Rows, each with its class:
[-14  23  -5 -29  12   3 -16   9 -13   6   9  13  24   2   7  -1   0  -1
  -1 -10   1 -10 -15 -12  28  -4 -10 -32  16 -16 -31  14  -8 -20  -1 -30
 -13   1  -3 -13  -2  -5   1  19 -19   3 -12 -27 -17   8   3  -5  -8  -8
 -14  -3 -15  38   8  18  14  -6  -4   3  10   9  13  -1   9  -1  -5  12
  36  -9  -4  11  15   7  30  19   5   2 -19 -10 -12  -6  -1   7   8  -2
   7  -1   3  -3  -1 -21  -7 -14  -2 -22  11 -15   1  -2 -12  24 -33  11
   4 -12  -1  -3  15  -8  -3  -9   3  -1  -5  -1  18  16  23 -18 -10  -6
 -19 -21 -13  12  -7  -9  15   8  -1   7   7 -15   0  -6  25   4  -2  -1
  -3   8   2  -7  13 -10  11  12   4  -5  -2   3  19  -4  -1 -30 -18  -3
  -6   1  23 -24 -11   7 -18 -10  25  -1  -8  -4  24   7  14  -4   1  11
  11  14  12  -9   3   8  20   1 -12  19  -9  10  -4   4  -3  -7 -12 -12
  -2 -19   2   0  -2  19 -22   2  25 -19  13  -8 -18   7  10  14   7  29
   3  -5  12 -16  10  -9  -3 -12 -15] -> kalov
[-40  17  11 -20   5   7  -5 -15  -7  -3  -5  19   3   6  12  -6   0   9
   7 -15   3 -14  22  -2   4  11  -9 -29   2  14   5  14   1  -1  15 -18
  18  23   6  -2  -3  -7   0   6  -3 -13 -12   3 -10  10  11 -13  -4 -10
  -4 -18  -8   9   8 -12  -5   5   0  -5  15   9  -7   0  -4 -12  15  10
  15   2  -1  -9   6  14  21   9  -5 -13  -7   4  14  -2  11 -13  -1 -32
 -22   1  10  -2 -10 -21   5   9  -8  -6   3 -15  12   5  -7   2 -16  -4
 -12 -12  -5  -6   3 -21   2 -10  -6  -1  -8 -15  14  21   7  -5  -3   0
   6 -18 -20  -2 -16   2   9 -12  -7  26   8 -20   1  -3 -13  20  17  12
  14   4  21 -13  21 -39  18  -3  13  14   5   1 -27   2 -23 -10  -4   2
 -10  -8  13  -7 -32  14   2  25  20  -3  -1 -10  45   0  15  -5 -21   8
  30   1   7  -9   0  27  12  -7  -6  -2 -22 -21   7  13   6 -10  15   6
   4   9  12   9  -4 -12  11  -3   9 -15  13 -19  -7  10  -3  22  17  18
 -15  -7  10  16   2   7  20 -27 -13] -> Far
[  7  -8  -2  -3 -11  44   9   1   3   8   3  -7  13  11  -4  -6   3  -2
  16  -4  19 -13   2  11  -3  -1 -16 -28 -10 -14  -9  -2   6 -19  13  -5
   6   5   6  -2  -2  11   1   9  -9  -6 -13  10  -8  14   6   4   8 -11
  -5  -3  -5   8  22  -3 -11  11  -1  -8   9   0   6 -13  -3   2  17  -5
 -11   9  -5  17  -8   5   7  21   7  11 -35  10  -5 -19   7 -20  13 -18
  10  18  -8 -12 -17  -4  -3   5  -7   6  17 -26  25   0  -6 -11 -19   0
   4 -29  -3 -24  21 -17  -3 -19  -4  -5  -4  10   3  32  41   1  23   8
  11 -13   0  -4 -24   7   9 -21   2   3   7  -7   0   4 -29   3  13  -3
  -2 -12  10   1  24   9  28 -11  -5   6   9  -2  -2   9 -12  -1  11  -1
  11 -16   1  -4 -11  22  -5  17 -19   4  10  16  20  -5  13 -12 -12   4
  24  11  22   4  -4  16  -9 -22 -16  -6 -24  19  -9   9  -5 -10  23   4
   3   2   0   9   0  -5  24   0  15   4  11  -3  -3  -4  -6   7  17 -11
   2  -4  25 -10   9  -2  17 -27 -10] -> Daz
[-34  50 -25 -32  27  -5 -20  21 -47  -6   3  39   1 -17  32  13  -6  40
 -16 -26  63  -6  12  12   6  -4 -19 -54  -4  21  21  -5  -3   7   3 -22
   8  22  11   5 -20  -3   7   1 -10  -9 -69 -21 -20 -16   4 -24   4  -3
  21  12 -14  45  13  38  -7  22 -11   6  13  -8  18 -19 -17 -11   7  13
  55  11 -19  12   8  15 -22  -4 -17   8  13  -1  13 -50   0  -1  -8  -5
   0  25  20   4   4 -23  10  13  15 -27  -7   3   5 -13  -2  25 -31  16
  24 -37 -13  14   6 -25 -17  -6   3 -16 -15 -16  35  68 -53   2 -32   5
   8 -25 -23  -9   5  11 -16  28  -8  31  25 -22  14 -17  -9  18   1   4
  21  12   5   2  -4 -76  26  15   5  34 -14   8   8   7 -40 -34 -28 -18
  -4 -25   0  11 -40 -21  -1  -8   7  29 -22  15 -28   6   4 -20  -4 -56
   4  12  -7  13  36 -64  38 -40  -7 -17 -22   4  23  -6  21  -6  48   4
  31 -14   0  11   2   3  28  12   1  16  24 -26 -17  50  11  -1  19  31
  29   1 -37  -1   9  -7  -9  -6 -23] -> Far
[  0  12   0 -21  12  37  -7  -5 -15  12   8 -15  31  19   4 -20   2  -8
  11   6  19 -11  -7 -15  24   3  -8 -34  16 -29 -29 -10 -10   0   4 -16
  -9  22   2 -15  -4  29 -13  16  -4   4  -2  -3   4  27  34  -7  -5  -1
 -13  -4 -20  38  18  -1 -11   3  -1  -6  -5  13  -2  -1 -20   3   3   8
  10 -15  -2  15   6   1  49  43   6  31 -31 -18 -13 -21   6   2  37  -5
  14  -2   6  -5 -11 -25  -6 -18   3 -11  37 -20  23 -12 -26  20   6  11
 -19 -24  -4 -23  18 -25   2  -7 -10 -13  -8  22   6   8  36 -18  -5  -8
  -9   2 -10 -15 -20  16  12   4   5  13   9 -18  -8   2  24   1 -23   4
 -21  24   5   3  19  -2   2  12  10   3  -8   1  19  -5  13 -28  12  11
 -23  11  17 -38 -19   9 -16 -33  23  -8   2 -27  33   3  14 -11  14  39
  31  10  16  -1  -4  23  18  11   0  35 -22  24 -25   8   6   2 -19   0
 -17 -16   7   1   4  20   8   7  32  -7  -4   4 -26   3  -2  24  -4  31
   8  -1  38 -25  15  12  13 -17 -19] -> kalov
[-24  14  -9 -33   4  24 -18  10 -12  10  18  -4   6  30  18 -10   8  -2
   1   6   9 -12  -7 -10   9 -10  -7 -43  13 -21 -32   6  -4  -4   7   4
 -12  77  -8 -16  -6  17 -11  16  -7   7 -11 -15   1  15  -2 -17  -5   0
  -4  -1 -20  44  13  14 -11  -5  -2 -10   3   7   6  -3 -25   4   3  -6
  15  -8  -6  20  10  11  37  41   3   0 -27 -10 -19 -10   8  11  22  -5
  15   9   4  -3  -3 -20 -10 -18   7 -22  23 -25  12 -14 -13  15 -15  19
  -3 -11  -5 -11  18  -4  -1  -4   6  -4 -10  -2   8  11  19  -3   1 -10
  11   3 -20 -11  -4  -8  18  11 -11   9   9 -12  -1  -7  22   3 -15  -8
  -6  14  -5  -1  25  -4  12  31 -10   4  -4  11   9   1   3 -31 -14  -6
  -1   7   5 -20 -11  12 -25 -17  12 -13  -3 -12  38  11   6  -4   3  27
  19  -6  21   3  -1  18  13  -7  -3  20 -16  18 -12  15  -1  -4 -21 -17
 -11 -12   3  20  -6  47  -3   0  32  -7  -2  -2 -13  -3  -2  14  -6  34
   9   5  17 -23  11 -27   6 -22 -23] -> kalov
[-11  29 -24 -23  14   5  -6  27  -8  13  -3  11  12  10  20  -5  -7   8
   4 -11  29 -13  -4 -14  18 -33 -11 -57  -2  -9  -5  -6 -11 -10  -2   1
  -1  15   8   1 -14  19   6  14 -15   7 -15   4 -15   3  16 -21   1  10
  -5   1 -26  48  12  29  -2   2   2  -1  -5   2   2  -7 -12   0  -4  13
  22  -1 -17  28   2   7  15  20   4  21 -16  -6 -11 -13  -1   2  27 -19
   0  16  13  -8  -4 -19  -9  -5   9  -2   9  -1  16  -5 -17  22 -31  25
  16 -21  -7 -15  34 -21  -6 -12 -11  -6  -6   8  13  54   7  -7 -23  -1
   8  -8 -17  -5 -13  -5  16   2 -27  19  22 -29  -3  -7   2  10 -15 -12
  -4   9  -2 -14  19 -37  -4  15  -4   6  -4   9  30  10  -1 -29  11 -19
  -8   7  13   9 -15   3 -18 -14  -9  18  -4   7  10  -1  10 -33  15   0
  17   5  25  -3   7 -16  20 -21  12  -2 -34  23  -8  12   3  -1  28  -8
  -1  -3  -4  14 -10  22  15   6  20   3   3 -12 -13  17   9   9   0  33
  22   9   5 -31   9   0   1  -7 -23] -> kalov
[-23  15  -4 -25  -1  13 -16   3  -7   8   6  29   6  23   0  -7  -1  -8
   4   0  13 -24  -2 -13  27 -10 -29 -27  -6 -10  -7  14   6  -1  10 -13
  -6  18  -7 -11 -10  10  -1  16  -8   0 -16 -15 -15  11  18   0  -3  -8
 -25  -8 -16  45  -3   9   4  -3   7  -5  14   8  16  14  19  -1   1   5
  13  -5  14   7  -2   6  35  33  -2  -2 -29   0 -18 -19   8  13  13   4
   5   1   1   3   4 -14  -5 -19   2 -21  23 -18 -24  -4 -16  16 -14   2
  -6  -8  -2  -2  12  -8  -4 -11  -3  -5   2   5  15  15  22 -11  -5  -2
   0  -7 -27 -15  -4   1  27   1   4  10  -1 -14  11  -9  17   1   4   8
  -5   3  -4  -5  11   7   6  18   4  -4  -7   5   9  -6  13 -24   5   5
 -12  -6   5 -21 -12  15 -28 -11  18  -2   0 -13  12  -5  21   1 -32  45
  19  -1  14   4   0  22  14   8 -11  20  -4  20 -22   9  10 -11 -14 -30
   6  -4  10  12  -9  25 -10  -1  28 -35  12  -2 -14  -5  -1  12 -11  23
  -6  12  25 -19  22  -1  15 -15 -12] -> kalov
[  7  -3 -14   2  15  13  16  16   4   3  -7   9  16  -4 -15  -2   9  10
   2  -3  23  -5  33  16  -7  -2 -12  -4  -8  -1  16 -19  13   0 -17  -5
  13  -7   8  12  -6  -5  -4  21   0  -4  -7  15  13 -13   3  14  20  -3
   4  -9  10  -3  25   0  -1   3   4  -1  13  -5   3 -18   5   1  13   2
  -9  10  -2 -22   0 -10 -16  26   3  13 -41  -1   4   2 -12 -23  -9  -3
   9  27  -9  -5 -22   5   4  20  -7   2  24 -34  43  10   8 -32 -28   3
   7 -35   7 -27  24  -4 -21 -31  -7 -10  -5  -4  10  47  12  12  20  -7
  -4  -2  -1   9 -26  17   4 -24  -2   5  -1  -1   6  15 -47   3  14  -6
   9 -10  16   0  14  10  31 -23  12  -9   4  -2   9   7   2   9 -10  -4
  10 -18 -12  -1 -14  34   5  27 -22  19   6  11 -13  -8  11   0  -9 -30
  21  23  15  15   1 -27 -17 -84  -8 -19 -14  12  10  -8 -14   7  29   6
  -2  16   2  10   4 -26  38  20  -3   5  16   3  -1   8  12  25   8  -1
  17   2  22  10  13  -4  44 -16   2] -> Daz
[ -9  20 -18  13  13  -9   1  38   1  18 -15   3  12   0   8  11 -33  19
  -7  -4  16  -8 -13   3   9   3  -9 -30  -8   2  -4  -9 -10 -11  -3   3
  -3  -4  18  11 -16   9  10   3 -10  -1 -24  13  -5   8   4  -9  -1  -2
  -1  -3  -7  26   6  41 -13   5  -2   0   3 -12  13  -6  -3  -6   3   4
  12  -6  -4   7  -7   5 -10   0 -17  13   6   4   1 -30   1  14  21  21
  32   9   0   4  15   1  10  16  14   8  -1  -9  14   1  17  13 -10  21
  28 -12   7 -18   4 -26 -18  -6  18 -12  14   7   0  34  -2   6 -11  -8
  -2  -8 -16 -14 -13 -31  37 -12  10  11  16 -25   2  12  -8   3  -4  -4
  -2  14   3 -14  -2 -35  11  15   7   3   9  12   5 -40 -13 -12   7 -11
 -10  50   3   7  -2  14  -3  -7 -26  17  -8  11 -29  -1   5 -13 -10  -5
   5  -1  22 -11  13 -27   2 -15   2 -12 -11   9  -2  14   3   1  37  -2
  10 -10 -17  23   2  13  20   4   6  18 -33  -1 -11  84   1   3 -11  19
  14  -2  -8 -16  -6 -25  -1   1 -15] -> fazur
[ -8   5 -15 -26  17   6   4 -21  -8   0  10  17 -21   0  15   6  12  21
   3 -12  21 -15  14  -3   7  15   1 -23  -1  15   9 -14  -6  -5 -10 -17
  21  -4  19  14  -9  17  -8   3  16  -6 -13   4   3   7  10 -20 -12  -1
  11  -5  -6   3  19 -12  -9   5 -10  -2   9   2 -16 -19 -19 -13  18   0
  24  -1  -4   0   1  17 -14  -2 -32 -15 -10 -20   2 -23  14  -7  11 -29
  17  11  16  -2  -2 -23   2   7   4   1 -17  -1  24  -2 -13   2 -11  -6
  -1  -3 -17 -26  20 -25  25  -3 -14 -12  -6 -15  22  15 -27   1   6  11
   8   7  -1 -13 -12  23  -5  -3  -9  27  18 -21   2  -3   1  22 -28   4
  21  10  13   2  10 -55  13  10  13  22  -7  -5  10   9 -56 -30  17   3
  -8  -2  12   0 -25 -43  27  16  18   0   7   0   9 -12  12 -22 -21  -6
   4  -7 -27   1   1 -14  25 -14   5   0 -24  -8   6   2  19  -4  40  14
   9   8  10  16  -4  -5  23  -6  -1  11   6 -17 -14  20   1  14  21  22
   5 -21 -15  -5   9   7  17 -11 -16] -> Far
[ 26 -27 -12  17  16  14  12   1   6   7  -7  -2   9  11 -17   6   6  -1
  11   9  19  -6  27  10 -12  -5 -10  -4 -11  -7   1 -15  10   3 -14   0
  20   1  27  13  -8  -6   0  16   1  -3  -4  16  10   2  -6   8   7  -3
  17 -12   1 -57  77  -6  -7 -30  -6  -9   9 -11   4  -1  -8   0  14   0
  -7  -3  -5 -16   1  -9  -9   8   2  10 -60  11   4  10   8 -24  16 -21
  10  31  -4 -20 -17 -11  -3  22  -4  21  18 -39  36  20  -2 -29 -25  -2
   4 -14   7 -24  33 -26   1 -23 -13  -7  -1   2   1  41  16  17  21   5
  -8  -6   6   5 -31   9   9 -39   1  10   2  13 -17  14 -49   9  17  -9
   7 -19  11  -3  24   7  26 -23  14   2  10  -5   2   7  -7 -14  21  -8
   9 -25  -5 -10  -6  34  11  27 -26  12   6 -10   2  -6   6 -21 -17  -6
  24  -4  18  15  -3  14 -11 -25  -8 -19 -34  20   3  10 -11  23  41  10
   6   4  -8  14   5 -13  32  10   0  24   4   8  -9  -7   4  13  25  -9
   2 -15  24  -1  -1  10  35 -14  -1] -> Daz
[ -4  23  -6 -11   3  11   8   2  -7   7   7 -12  16  21   6  -8  13   4
  22 -24  32 -35   8  -6  12   0 -16 -55   6 -27  -1 -12   0  11  14 -19
   8  31   9   5 -15  15  -1  14 -12  -3 -20   2   8 -36  -8  -9   0 -10
  -9  -6 -10  32  36   9 -12  -3   9   1  -4   0   9 -12  -5  -1 -25  -4
   9 -11 -12   2 -13   3  18  39  -5   8 -41  -9 -28 -18  12  -3  29  -9
  18  26  26  -1  -4 -30 -19  11   3 -20  30 -14  41  -9  -9  33 -32  15
 -11 -35   2 -17  30 -37   2 -20   9  -6 -15  -4  17  31  13 -20  -3  -2
  -4  -5 -18 -23 -41   8  -1 -19 -14  11  20 -48  -2  -8  -6   3 -30  -9
  -5  20   3   1  22 -40  37  15   5  26  -4  23  15  -4  -6 -24  16 -10
  -4   4  17 -26 -31  15  -3  -6  -8   4   5  -8  18  -7  22 -21   0  -2
  33  20  23  27   9   6  20 -25 -26   8 -33  24  -6 -13  -8   1  24  -1
  -6  -8  12   5  -5  -2  35   5  19   3   5  -7  -7  26  -7  29   9  40
  19 -16  19 -13  19  -2  23 -20 -20] -> reguv
